Below are the code and all the weights of a small trained network. Each question names an input and a class and asks about switching units off, where a switched-off unit gives its printed mean instead of its output.

import numpy as np


def w(rows, s, z=0):
    codes = np.array(rows[::2]) - 128.0
    scale = np.full(codes.shape[1], s)
    scale[-1] = z or s
    return codes * scale


def norm(h):
    return h / np.sqrt((h * h).mean(-1, keepdims=True) + 1e-5)


def f(y):
    return np.maximum(y, 0)


def log_softmax(a):
    a = a - a.max(-1, keepdims=True)
    return a - np.log(np.exp(a).sum(-1, keepdims=True))


def net(x, mask):
    res = np.array(x, float).reshape(1, 5) / 4 @ E
    u = 0
    for l in range(3):
        y = f(norm(res) @ A[l][:, :-1].T + A[l][:, -1])
        res = res + np.where(mask[u : u + 9], y, B[l][:, -1]) @ B[l][:, :-1]
        u += 9
    return log_softmax(norm(res)[-1] @ U[:, :-1].T + U[:, -1])


A, B = {}, {}
E = w([
[143,1,80,111,216],'x0',
[115,116,139,136,122],'x1',
[151,147,109,113,133],'x2',
[138,142,210,133,191],'x3',
[48,154,133,17,136],'x4',
],0.0093)
A[0] = w([
[129,103,57,143,31,36],'0.n0',
[155,106,167,103,188,100],'0.n1',
[158,114,239,89,176,48],'0.n2',
[110,139,200,150,167,67],'0.n3',
[60,71,9,111,21,2],'0.n4',
[58,102,140,17,112,11],'0.n5',
[108,62,135,82,212,91],'0.n6',
[89,222,159,124,74,89],'0.n7',
[137,120,129,210,174,116],'0.n8',
],0.012,0.0061)
B[0] = w([
[166,135,193,151,179,201],'0.n0',
[158,137,160,122,62,182],'0.n1',
[165,144,210,78,197,183],'0.n2',
[171,140,156,84,121,166],'0.n3',
[242,117,229,79,220,240],'0.n4',
[78,167,56,246,230,219],'0.n5',
[128,113,64,70,60,239],'0.n6',
[104,78,133,123,75,254],'0.n7',
[93,173,92,154,172,202],'0.n8',
],0.012,0.0063)
A[1] = w([
[163,119,110,228,133,2],'1.n0',
[70,139,159,162,41,5],'1.n1',
[209,181,159,49,127,203],'1.n2',
[134,172,176,9,199,204],'1.n3',
[121,42,92,110,120,17],'1.n4',
[108,156,153,141,71,145],'1.n5',
[114,60,58,127,162,108],'1.n6',
[173,68,59,76,153,100],'1.n7',
[30,181,80,41,168,93],'1.n8',
],0.013,0.0023)
B[1] = w([
[77,164,33,144,247,171],'1.n0',
[112,129,107,27,68,168],'1.n1',
[196,36,204,203,119,220],'1.n2',
[96,81,173,254,93,246],'1.n3',
[188,199,95,74,47,158],'1.n4',
[199,84,93,22,165,167],'1.n5',
[124,136,152,39,69,185],'1.n6',
[91,192,230,76,77,200],'1.n7',
[187,217,94,235,172,193],'1.n8',
],0.0073,0.011)
A[2] = w([
[90,154,56,187,164,125],'2.n0',
[94,161,71,176,161,38],'2.n1',
[142,176,156,62,6,6],'2.n2',
[113,190,149,126,186,14],'2.n3',
[95,57,178,121,181,38],'2.n4',
[68,142,81,165,165,63],'2.n5',
[78,116,142,123,137,31],'2.n6',
[100,193,211,106,60,125],'2.n7',
[110,204,97,169,194,71],'2.n8',
],0.011,0.0027)
B[2] = w([
[22,116,78,135,171,221],'2.n0',
[105,174,105,200,130,199],'2.n1',
[149,84,48,1,96,255],'2.n2',
[143,206,41,138,142,174],'2.n3',
[181,134,161,173,61,188],'2.n4',
[75,162,89,174,65,185],'2.n5',
[192,83,141,71,107,128],'2.n6',
[136,149,63,74,182,242],'2.n7',
[49,135,44,162,127,236],'2.n8',
],0.0075,0.0059)
U = w([
[201,75,216,159,129,239],'0',
[160,116,88,6,67,115],'1',
[94,170,44,190,160,8],'2',
],0.015,0.0017)

Each question gives the input, the list of numbers given to net, and the class t.
The units are the neurons (one row each of A and B). Each row of codes is followed by its name. A weight is (code - 128) times the scale printed after its matrix; where a second scale follows, it is the last column's (A, B and U).
mask holds one flag per neuron, layer by layer. A switched-off neuron (its flag False) gives its mean, the last column of its row in B, instead of its output. The means were averaged over made-up inputs and are rounded, as every weight is.
A unit's drop is (log p(t) with every unit on - log p(t) with that unit switched off) / (log p(t) with every unit on - log p(t) with every unit switched off).
The circuit of an input: a set's keep is (log p(t) with only the set's units on - log p(t) with every unit switched off) / (log p(t) with every unit on - log p(t) with every unit switched off). Starting from the 12 units with the biggest drops (on a tie, the unit counted first), units are removed one at a time, each time the one whose removal leaves the highest keep (on an exact tie, the one counted first), for as long as the keep stays at least 0.8.
circuit, biggest first: the units of the circuit, biggest drop first
unit that matters most: the unit with the biggest drop
k most important neurons: the k neurons with the biggest drops, biggest first
top k neurons in layer l: the k neurons of layer l with the biggest drops, biggest first
drop of u: that unit's drop, to one decimal
input [4,-5,3,3,6], class 2: unit that matters most	0.n5
input [7,3,6,5,-8], class 2: circuit, biggest first	(0.n8; 0.n4)
input [5,4,-5,-6,7], class 2: 3 most important neurons	(0.n5; 1.n8; 1.n2)
input [3,-8,-4,5,-7], class 2: top 2 neurons in layer 0	(0.n8; 0.n4)
input [-8,-1,3,-1,-7], class 1: 3 most important neurons	(0.n5; 0.n4; 1.n1)
input [-7,-5,-2,-1,-7], class 1: top 4 neurons in layer 1	(1.n1; 1.n8; 1.n5; 1.n3)
input [-3,6,-4,-2,0], class 1: 4 most important neurons	(0.n7; 0.n2; 1.n3; 1.n1)
input [6,7,-1,5,3], class 1: 3 most important neurons	(0.n6; 0.n4; 0.n0)
input [4,8,-6,1,4], class 1: top 2 neurons in layer 0	(0.n6; 0.n8)
input [1,1,0,5,-7], class 2: 2 most important neurons	(0.n8; 0.n4)
input [0,-6,5,-4,-4], class 0: top 2 neurons in layer 1	(1.n2; 1.n8)
input [4,3,8,2,0], class 1: top 2 neurons in layer 0	(0.n6; 0.n4)
input [-7,6,-4,-8,6], class 0: 2 most important neurons	(0.n4; 0.n0)
input [5,7,-4,-4,8], class 2: 2 most important neurons	(0.n5; 1.n8)
input [2,3,-4,-3,2], class 0: circuit, biggest first	(0.n4)
input [2,-3,-2,5,-8], class 2: 2 most important neurons	(0.n4; 0.n8)
input [2,-3,8,-2,2], class 0: 2 most important neurons	(0.n4; 0.n7)
input [8,2,6,6,-6], class 1: 2 most important neurons	(0.n4; 0.n6)
input [6,5,-6,1,-5], class 1: drop of 0.n5	0.7
input [-2,1,-2,-2,5], class 2: most important neuron	(0.n5)
input [5,-6,-2,3,-3], class 1: drop of 0.n4	0.5
input [2,-6,-5,2,6], class 2: drop of 0.n5	0.5
